Below is a small trained network, with its code and all its weights. Each question gives an input and a target symbol and asks what happens when units are switched off, that is, made to give their printed mean instead of their output.

import numpy as np


def w(rows, s, z=0):
    codes = np.array(rows[::2]) - 128.0
    scale = np.full(codes.shape[1], s)
    scale[-1] = z or s
    return codes * scale


def f(y):
    return y / 2 * (1 + np.tanh(0.7978845608 * (y + 0.044715 * y**3)))


def softmax(a):
    e = np.exp(a - a.max(-1, keepdims=True))
    return e / e.sum(-1, keepdims=True)


def log_softmax(a):
    a = a - a.max(-1, keepdims=True)
    return a - np.log(np.exp(a).sum(-1, keepdims=True))


def net(x, mask):
    ids = ['αβηθλμξπψ'.index(c) for c in x.split()]
    T = len(ids)
    res = E[ids] + P[:T]
    r = res
    for j in range(2):
        rows = slice(2 * j, 2 * j + 2)
        q, k, v = (r @ M[0][rows].T for M in (Q, K, V))
        z = softmax(np.where(np.tri(T) > 0, q @ k.T / 2**0.5, -1e9)) @ v
        o = O[0][rows]
        res = res + np.where(mask[j], z, o[:, -1]) @ o[:, :-1]
    y = f(res @ A[0][:, :-1].T + A[0][:, -1])
    res = res + np.where(mask[2:18], y, B[0][:, -1]) @ B[0][:, :-1]
    return log_softmax(res[-1] @ U[:, :-1].T + U[:, -1])


Q, K, V, O, A, B = {}, {}, {}, {}, {}, {}
E = w([
[10,150,60,147],'α',
[161,78,42,22],'β',
[120,12,207,139],'η',
[54,172,85,160],'θ',
[114,235,119,188],'λ',
[149,31,103,151],'μ',
[132,33,169,250],'ξ',
[118,211,225,70],'π',
[136,227,168,157],'ψ',
],0.016)
P = w([
[2,186,179,130],'0',
[60,157,152,123],'1',
[82,147,136,114],'2',
[97,133,122,112],'3',
[109,126,116,112],'4',
[118,121,106,116],'5',
[125,117,102,117],'6',
[132,109,92,117],'7',
[135,101,92,122],'8',
[137,99,87,125],'9',
[144,96,78,124],'10',
[145,89,77,131],'11',
[148,80,74,129],'12',
],0.0074)
Q[0] = w([
[77,152,62,133],'h1',
[135,191,165,86],'h1',
[3,111,63,135],'h2',
[112,45,184,84],'h2',
],0.011)
K[0] = w([
[136,139,54,172],'h1',
[228,137,156,104],'h1',
[2,47,53,158],'h2',
[83,62,239,25],'h2',
],0.0087)
V[0] = w([
[83,97,131,131],'h1',
[52,137,4,204],'h1',
[155,198,255,20],'h2',
[98,105,76,40],'h2',
],0.0063)
O[0] = w([
[133,83,142,190,182],'h1',
[185,73,58,162,252],'h1',
[254,28,16,175,99],'h2',
[132,177,161,91,118],'h2',
],0.005,0.0041)
A[0] = w([
[118,121,128,84,89],'n1',
[163,52,99,133,137],'n2',
[82,58,151,51,154],'n3',
[62,138,244,185,113],'n4',
[75,247,208,116,86],'n5',
[66,227,156,119,165],'n6',
[101,143,106,59,115],'n7',
[102,209,171,147,71],'n8',
[106,164,101,221,210],'n9',
[135,69,174,83,68],'n10',
[180,186,48,144,255],'n11',
[179,101,212,225,31],'n12',
[165,139,76,100,226],'n13',
[47,138,49,161,118],'n14',
[176,138,182,177,93],'n15',
[156,35,92,120,113],'n16',
],0.011,0.0079)
B[0] = w([
[138,169,34,92,119],'n1',
[94,192,135,185,210],'n2',
[100,159,67,202,179],'n3',
[162,186,58,163,183],'n4',
[93,254,112,109,180],'n5',
[140,181,177,53,214],'n6',
[242,212,54,139,141],'n7',
[122,226,40,106,148],'n8',
[180,72,132,120,254],'n9',
[112,236,151,127,135],'n10',
[110,46,192,83,224],'n11',
[241,198,132,95,175],'n12',
[120,36,110,103,188],'n13',
[189,105,196,110,194],'n14',
[168,133,124,78,142],'n15',
[103,209,115,135,214],'n16',
],0.0075,0.0087)
U = w([
[35,11,137,185,253],'α',
[133,40,185,82,212],'β',
[110,222,134,68,131],'η',
[130,37,150,118,72],'θ',
[56,212,100,178,46],'λ',
[109,116,112,131,24],'μ',
[131,117,21,90,79],'ξ',
[144,2,168,100,126],'π',
[199,110,117,161,62],'ψ',
],0.0098,0.0047)

Each question gives the input, a string of symbols that net reads in full, and the target symbol t.
The units are the heads (2 rows each of Q, K, V and O) and the neurons (one row each of A and B). Each row of codes is followed by its name. A weight is (code - 128) times the scale printed after its matrix; where a second scale follows, it is the last column's (O, A, B and U).
mask holds one flag per unit, heads first, then neurons. A switched-off unit (its flag False) gives its mean, the last column of its rows in O or B, instead of its output. The means were averaged over made-up inputs and are rounded, as every weight is.
A unit's drop is (log p(t) with every unit on - log p(t) with that unit switched off) / (log p(t) with every unit on - log p(t) with every unit switched off).
The circuit of an input: a set's keep is (log p(t) with only the set's units on - log p(t) with every unit switched off) / (log p(t) with every unit on - log p(t) with every unit switched off). Starting from the 12 units with the biggest drops (on a tie, the unit counted first), units are removed one at a time, each time the one whose removal leaves the highest keep (on an exact tie, the one counted first), for as long as the keep stays at least 0.8.
circuit, biggest first: the units of the circuit, biggest drop first
k most important neurons: the k neurons with the biggest drops, biggest first
heads that matter: for each layer, one digit per head in row order, 1 if its drop is at least 0.15 and else 0, layers parted by /
drop of u: that unit's drop, to one decimal
input α θ μ λ ψ α η μ α η λ θ, target β: heads that matter => 11
input μ ξ ξ η ψ θ μ μ μ ξ λ π π, target β: circuit, biggest first => h2, n16
input μ μ μ λ μ μ ψ λ, target β: heads that matter => 00
input π μ μ π μ μ ψ μ β π μ θ, target η: heads that matter => 01
input α α π η ξ π α, target π: heads that matter => 10
input λ ψ μ ψ ξ π λ, target β: heads that matter => 01
input α β π ψ ξ θ μ π ξ μ α, target β: heads that matter => 11
input π ψ μ ψ β π π ξ λ α μ β ψ, target β: heads that matter => 01
input α μ ξ, target ψ: 2 most important neurons => n12, n4
input μ β ψ η π ξ η α, target η: 3 most important neurons => n6, n5, n7
input ξ π β β ψ μ α θ, target η: drop of n5 => 0.4
input β ψ ψ μ α η ξ α μ π ψ, target π: drop of h2 => 1.1
input λ λ λ μ ξ ξ μ ψ ξ α μ ψ ψ, target π: drop of n16 => 0.1
input λ ψ μ λ μ π μ α, target η: drop of h2 => 5.4
